Here is a tiny trained network, its code and every weight. The questions are about switching its units off for an input and a class, where a switched-off unit gives its printed mean instead of its output.

import numpy as np


def w(rows, s, z=0):
    codes = np.array(rows[::2]) - 128.0
    scale = np.full(codes.shape[1], s)
    scale[-1] = z or s
    return codes * scale


def f(y):
    return y / 2 * (1 + np.tanh(0.7978845608 * (y + 0.044715 * y**3)))


def log_softmax(a):
    a = a - a.max(-1, keepdims=True)
    return a - np.log(np.exp(a).sum(-1, keepdims=True))


def net(x, mask):
    res = np.array(x, float).reshape(1, 5) / 4 @ E
    y = f(res @ A[0][:, :-1].T + A[0][:, -1])
    res = res + np.where(mask, y, B[0][:, -1]) @ B[0][:, :-1]
    return log_softmax(res[-1] @ U[:, :-1].T + U[:, -1])


A, B = {}, {}
E = w([
[164,186,77,53,113,126,54,85,152,126,147],'x0',
[189,92,206,131,167,100,102,86,165,116,162],'x1',
[101,200,138,122,221,102,141,231,170,173,196],'x2',
[156,112,150,168,110,158,41,184,55,149,157],'x3',
[137,104,109,176,30,11,163,112,83,128,165],'x4',
],0.011)
A[0] = w([
[158,110,135,154,126,179,68,165,71,131,140,75],'neuron 0',
[64,122,73,154,103,168,176,180,93,135,63,81],'neuron 1',
[160,40,166,123,114,152,113,58,137,91,107,82],'neuron 2',
[142,161,64,62,96,133,52,82,156,131,132,44],'neuron 3',
[150,70,201,177,169,115,140,120,154,130,97,77],'neuron 4',
[68,65,175,160,125,183,203,154,97,117,107,3],'neuron 5',
[115,126,119,103,134,111,188,67,178,110,74,71],'neuron 6',
[124,119,141,112,179,254,107,132,177,123,79,40],'neuron 7',
[114,156,109,118,162,123,199,102,180,106,130,117],'neuron 8',
[92,105,82,116,76,171,128,74,86,122,63,59],'neuron 9',
],0.0098,0.0042)
B[0] = w([
[92,42,177,129,86,181,75,164,107,132,62,206],'neuron 0',
[210,231,167,140,148,159,114,48,179,118,105,239],'neuron 1',
[66,156,125,167,189,112,152,170,196,203,161,220],'neuron 2',
[151,149,108,74,198,97,77,78,53,59,143,205],'neuron 3',
[168,210,158,98,163,161,134,45,125,67,139,201],'neuron 4',
[156,70,43,1,194,86,105,116,13,56,183,219],'neuron 5',
[153,59,198,85,58,184,59,177,62,177,97,215],'neuron 6',
[142,98,50,178,36,34,220,124,159,109,136,255],'neuron 7',
[87,57,171,152,122,180,101,158,67,189,99,218],'neuron 8',
[83,143,137,156,190,123,190,206,190,169,179,242],'neuron 9',
],0.0094,0.0097)
U = w([
[77,155,132,128,215,135,150,241,172,177,194,110],'0',
[146,114,105,74,169,133,103,57,87,78,146,65],'1',
[113,54,156,123,56,206,88,168,93,152,90,88],'2',
[134,85,95,179,5,23,191,94,126,118,149,115],'3',
[180,182,147,129,136,190,122,52,169,127,129,252],'4',
],0.013)

Each question gives the input, the list of numbers given to net, and the class t.
The units are the neurons (one row each of A and B). Each row of codes is followed by its name. A weight is (code - 128) times the scale printed after its matrix; where a second scale follows, it is the last column's (A, B and U).
mask holds one flag per neuron, in row order. A switched-off neuron (its flag False) gives its mean, the last column of its row in B, instead of its output. The means were averaged over made-up inputs and are rounded, as every weight is.
A unit's drop is (log p(t) with every unit on - log p(t) with that unit switched off) / (log p(t) with every unit on - log p(t) with every unit switched off).
The circuit of an input: a set's keep is (log p(t) with only the set's units on - log p(t) with every unit switched off) / (log p(t) with every unit on - log p(t) with every unit switched off). Starting from all 10 units, units are removed one at a time, each time the one whose removal leaves the highest keep (on an exact tie, the one counted first), for as long as the keep stays at least 0.8.
circuit, biggest first: the units of the circuit, biggest drop first
k most important neurons: the k neurons with the biggest drops, biggest first
drop of u: that unit's drop, to one decimal
input [3,7,0,-7,-7], class 2: 3 most important neurons -> [neuron 6; neuron 8; neuron 1]
input [-8,7,4,-5,8], class 1: circuit, biggest first -> [neuron 4; neuron 5]
input [8,3,-1,-5,0], class 1: circuit, biggest first -> [neuron 3]
input [0,-7,6,6,6], class 4: circuit, biggest first -> [neuron 1; neuron 9]
input [-7,-2,-4,-8,-2], class 2: 2 most important neurons -> [neuron 6; neuron 8]
input [4,6,6,2,-7], class 3: circuit, biggest first -> [neuron 7; neuron 9]
input [-5,5,-7,0,-4], class 0: 2 most important neurons -> [neuron 2; neuron 1]
input [-5,7,-5,3,2], class 4: 4 most important neurons -> [neuron 4; neuron 2; neuron 9; neuron 3]
input [5,6,1,-6,6], class 2: 2 most important neurons -> [neuron 7; neuron 6]
input [-4,3,1,0,-6], class 3: 2 most important neurons -> [neuron 7; neuron 1]
input [8,2,-1,7,-4], class 1: 3 most important neurons -> [neuron 3; neuron 6; neuron 8]
input [-5,-5,4,-7,3], class 2: 2 most important neurons -> [neuron 8; neuron 6]
input [6,6,0,-7,-3], class 2: circuit, biggest first -> [neuron 6; neuron 8]
input [0,-2,5,4,6], class 3: circuit, biggest first -> [neuron 9]
input [7,-4,-1,2,-8], class 3: 2 most important neurons -> [neuron 7; neuron 5]
input [-8,-5,-2,8,-7], class 1: 2 most important neurons -> [neuron 5; neuron 1]
input [2,-4,-4,1,-5], class 3: 2 most important neurons -> [neuron 7; neuron 4]
input [-2,8,5,6,1], class 4: 2 most important neurons -> [neuron 4; neuron 9]
input [-2,-1,7,-8,5], class 2: circuit, biggest first -> [neuron 8; neuron 9; neuron 6]
input [3,-1,-5,5,-7], class 3: circuit, biggest first -> [neuron 7]
input [0,5,4,-4,0], class 4: drop of neuron 3 -> -0.1
input [7,-6,0,-7,1], class 1: drop of neuron 2 -> 0.1
input [-6,1,-7,-6,-1], class 0: drop of neuron 5 -> 0.0
